Each row is followed by its tier, which names the range that a hidden value of the row falls in. A new part has a new value, new ranges and new names.
In the rows, 100 means zero.
[110  92  88 114  97  89 112 108 128 159  81 132 103  86  98  95  86  99
 100  87  72  91  94  98 112 112  87 101  86 100  98 147 152  77  96  87
 100 144  75 111 106 105 105 127  82 132  98  87 106  84  76  96 132 101
  96  92 103  95 110  91 111  60 107 102 117  93 100  96  95  84 107  89
 100  80 115  89  95 100  97  93 129 113 102  88  95  95  96 109  96  94
 100 100  97  93 112  94 109  41  91 132 127 117  83  99 100  89  96  98
  97 135  91  91 110 106  99  82  98  93  99  74 108 112 109 104 111 112
 105  92  75 103  82 109  97  95 104 117 108  80 111  84  85 118  89  84
  85  95 115  85  96  86  58 104 116  60 108  96  96  95  88 109 119 105
 116 110  99  94  65] | C
[118  64 113  81 108 105  90  99  93  86 103  94 101 126  98  97 111 118
 100 109 125 105  94 105  88 103 105 105 105 101  97  95  94 123 129 113
  94  78  82  64 118 104  86  73  79  74  98 111  95 141 106  83  89 170
 105  84 112 116  88  99  87  98  73 103  73 112  81 175  83 107  99 121
 104 137  85 125  90  72 107 126  89  79 104 105 113 106 109  66 116  90
 106  99  87 102  92  95  91 145 106  85  92  92 119 115 121  96  98  86
 108 111 122  77  42  91  97 137 100 103  62 108 110  81  96 102  92  61
 100  87  92  98  72  78  82  89 107  90 101 133  91  92 106 104  82 110
  89  89  97  86 103 114 114 107  91 101 102  95 122  89 116  78 103  96
  99  88  93 116 106] | N
[122  69 115  91 119 101  88  96  98  67  93  95 103 120  99  94 105 117
  98 111 122 107 105 113  94 107 107 104 107  98  98  96  90 122 113 134
  89  78 100  74 120  99  89  77  75  78  94 108  99 134  98  78  79 172
 111  84 109 118  79 103  82 100  75 100  79 115  82 183  70 109 100 110
  87 135  94 123  95  72 117 109  87  78 101 103 110 102 110  79 112  92
 107  98  84 100  92  98  87 142 108  70  96  88 119 113 118 102 100  91
 107  93 113  69  48  95  95 138 106  98  70 106 108  75 106 111  96  69
 103  88  97  99 105  81  87  92  99  97 100 129  96  97 100 108  79 112
  98  87  94  74 105 115 122 102  91 110 105  97 131  85 118  77  99  95
  99  93  92 116 102] | N
[117  68 113  81 111 105  84  95  91  85 104  90 100 127  96  97 110 119
 100 108 124 108  93 107  86 104 105 105 106 101  97 108  87 106 132 104
  96  83  84  57 117 103  83  73  80  80 101 116  99 142 103  84  83 144
 102  83 116 110  82  99  90 100  75 102  84 114  86 173  77 104 102 120
  98 135  89 121  88  71 101 128  92  78 104 106 112 107 109  60 118  93
 108 101  88 100  94  94 101 133 104  85  99  94 122 115 117  97  96  87
 109  99 124  79  40  90  97 137 104 103  75 105 108  79 101 101  91  64
 100  90  95  99  83  82  84  86 107  90 100 136  93  90  97 105  88 111
  89  93  99  88 103 113 121 105  91 109  96  96 121  92 115  78 101  97
  97  87  93 123 110] | C
[110 103 116 110 100  90 106 114  97  65  93 120 107  98 107  95 102  94
  96 123 104 102 135 113 108  99 110  96 103  92 105  94 114 108  86 138
  88  78 162 101 105  84 121  91 103  72  90  87  75 111 103  92 123 156
  78 104  86 112  99 111  88  75  87  95  66  92  95 123  93 125 105  97
  99 116 114 116 127 102 115  86  85 101  87  93 108 116 108 110 135  97
 100  95  97 100 104 105  70 128 122  67  99  88 109 112 110  94 112 102
 100 103  77 104  88 111  98 122  97  99  94 111 104  96 101 111  96 115
 126  93 103  94 151  89 108 118  80 112  93 119  92 121 132 100  75 108
 119  84  80 102  98 118 101  97  94 106 123 113 143  97 103  94  93  89
 109  99  92  85  97] | H
[110  94 100 123 113  96 103 102 126 144  58 118 102  90  98 100  88  87
 103  85  73  89 101 104 111 120  97  98  93 104  98 150 110  77  75  88
  95 126  75 118 111 103 108 126  70 125  97  90 111  84  71  88 115 141
 111  92 106  83 106  96  92  65 110 101 127  96  97  90  83  82 105  88
  87  67 105  92 105 107 116  95 119 110 109  92  90  91  95 108  79 100
 101  92 100 104 101 100 124  71  85 116 121 110  88  87 102  89  95  97
 100 126  87  82 109 102  92  80 106 100  97  88 106  98 102 103 112 107
 100 114  93 103  55 115 103  98  97 112 111  79 110  82  78 114  86  74
  87  97 113  50 103  85  58  94 116  73 105  97  78  97 109 108 120 104
 108 112  95 108  75] | N
[ 68 107  82  73  81 102 105  86  88  82 120  90  93  92 112 110  92 100
 101  99 117 109  75  64 102  84  86 109 101  94 100  29  80 137  93 146
 106  97 102 123  83 108  86 114 107 113 101 114 102  76 121 119  89  24
 140 105  89 116 105 102 108 133 117 104  98 105 107  49 134  98  76  85
 110  88  92  94 101 112 102  65  84  97 102 105  90  76  99 118  50  99
  88 105  93 103  92 104  83 120  99 104  97 106  97 111  77 113 104 117
  96  68 103 104 136 104  95  87  95  94  89  83  87 114  87 103 103  87
  81  90 108 100 152 112  92  98 118  94  98 114  99  96 102  84 124 105
 109 109 101 136 101  94 101 100  89  97  96  89  95  93  93  90  88  97
  87 108 115  82 102] | H
[115  95  84 115 103  89 113 110 128 143  82 126 103  87  96  93  88 100
  98  88  68  89  94  96 109 111  90 101  84 100  97 155 139  80 101  79
 103 146  63 111 104 103 103 126  84 132 102  89 107  84  73 101 128  81
  92  90 104  91 108  92 110  61 102 101 122  93 103  96  89  81 107  92
  93  76 121  87  91  96  98  95 129 108 100  90  95  92  95 107  97  93
 100  97  95  92 113  95 112  52  90 127 125 117  86  94 104  88  96  99
  97 138  96  94 107 103 100  85  97  92 108  74 107 109 114 110 110 111
 101  91  72 103  82 112 102  94 102 124 107  83 113  77  82 120  89  89
  88  92 113  91  95  82  74 106 116  60 105  98  97  96  79 110 116 105
 111 115  98  94  73] | C
[112  96  82 113  99  87 111 106 124 138  91 131 103  91  97  90  86 102
  95  94  73  91  88  98 108 103  88 101  86  98  96 154 142  79 109  79
 104 148  74  99 102 104  98 119  88 134 107  86 105  91  74 104 136  54
  81  90 102  92 109  90 116  67 102 100 124  94 107 102  92  85 108  94
  97  81 125  88  84  98  89  96 129 108  96  89  97  93  94 104 106  92
 101  97 101  87 118  93 108  51  93 126 134 114  87 101 103  88  96  96
  97 139  95  98 105 100 103  91  97  90 110  72 107 111 119 109 109 120
 105  80  68 104  98 103  94  94 105 126 107  84 111  74  87 116  93  95
  87  93 109 110  91  84  71 108 113  63  99  98 105  96  73 113 110 108
 112 113 100  90  73] | G
[112  96 119 106 102  89 107 114 100  66  95 117 106  99 104  92 105 108
  97 123 105 103 130 118 106 102 107  98 104  93 105  87 115  98  86 141
  86  76 141 108 112  89 116  93 103  71  87  89  86 112 103  85 103 173
  93 101  89 120  93 109  85  78  87  97  60  98  89 122  90 123 107  99
  92 120 106 125 126  96 120  94  83  97  90  95 108 116 110 109 130  95
 102  95  90  99 100 103  62 128 124  71  87  89 108 110 116  97 111  98
 101  99  84  92  88 110  99 132  97  96  76 109 108  92 102 114  95 106
 121  89 101  95 141  82 107 112  83 106  93 124  94 121 134 102  71 109
 115  80  85  94 101 119 106 101  94 100 121 110 147  91 112  92  95  86
 109  97  90  91  97] | H
[108 100  84 117 101  90 114 106 124 142  95 126 104  88  93  91  88 108
  97  92  72  90  89 103 109 108  88 101  87  98  96 156 147  71 106  81
 105 157  69  99 102 101 100 121  89 141 107  87 109  82  76 103 124  57
  88  95 104  97 105  89 125  72 104 102 121  98 110 104  91  81 114  88
  94  85 122  88  77  97  92  97 128 108  98  89  96  94  95 105 104  92
 103 104 100  83 117  92 112  44  95 122 121 113  84 103 101  94  97  98
  97 135  95 100 110 105 102  92  96  92 116  71 107 111 125 111 110 113
 108  83  67 105  93 110  98  95 104 128 106  82 114  83  82 122  92  90
  83 100 115 100  92  86  71 107 113  73 101  98 107  99  79 109 110 108
 114 110  97  90  71] | G
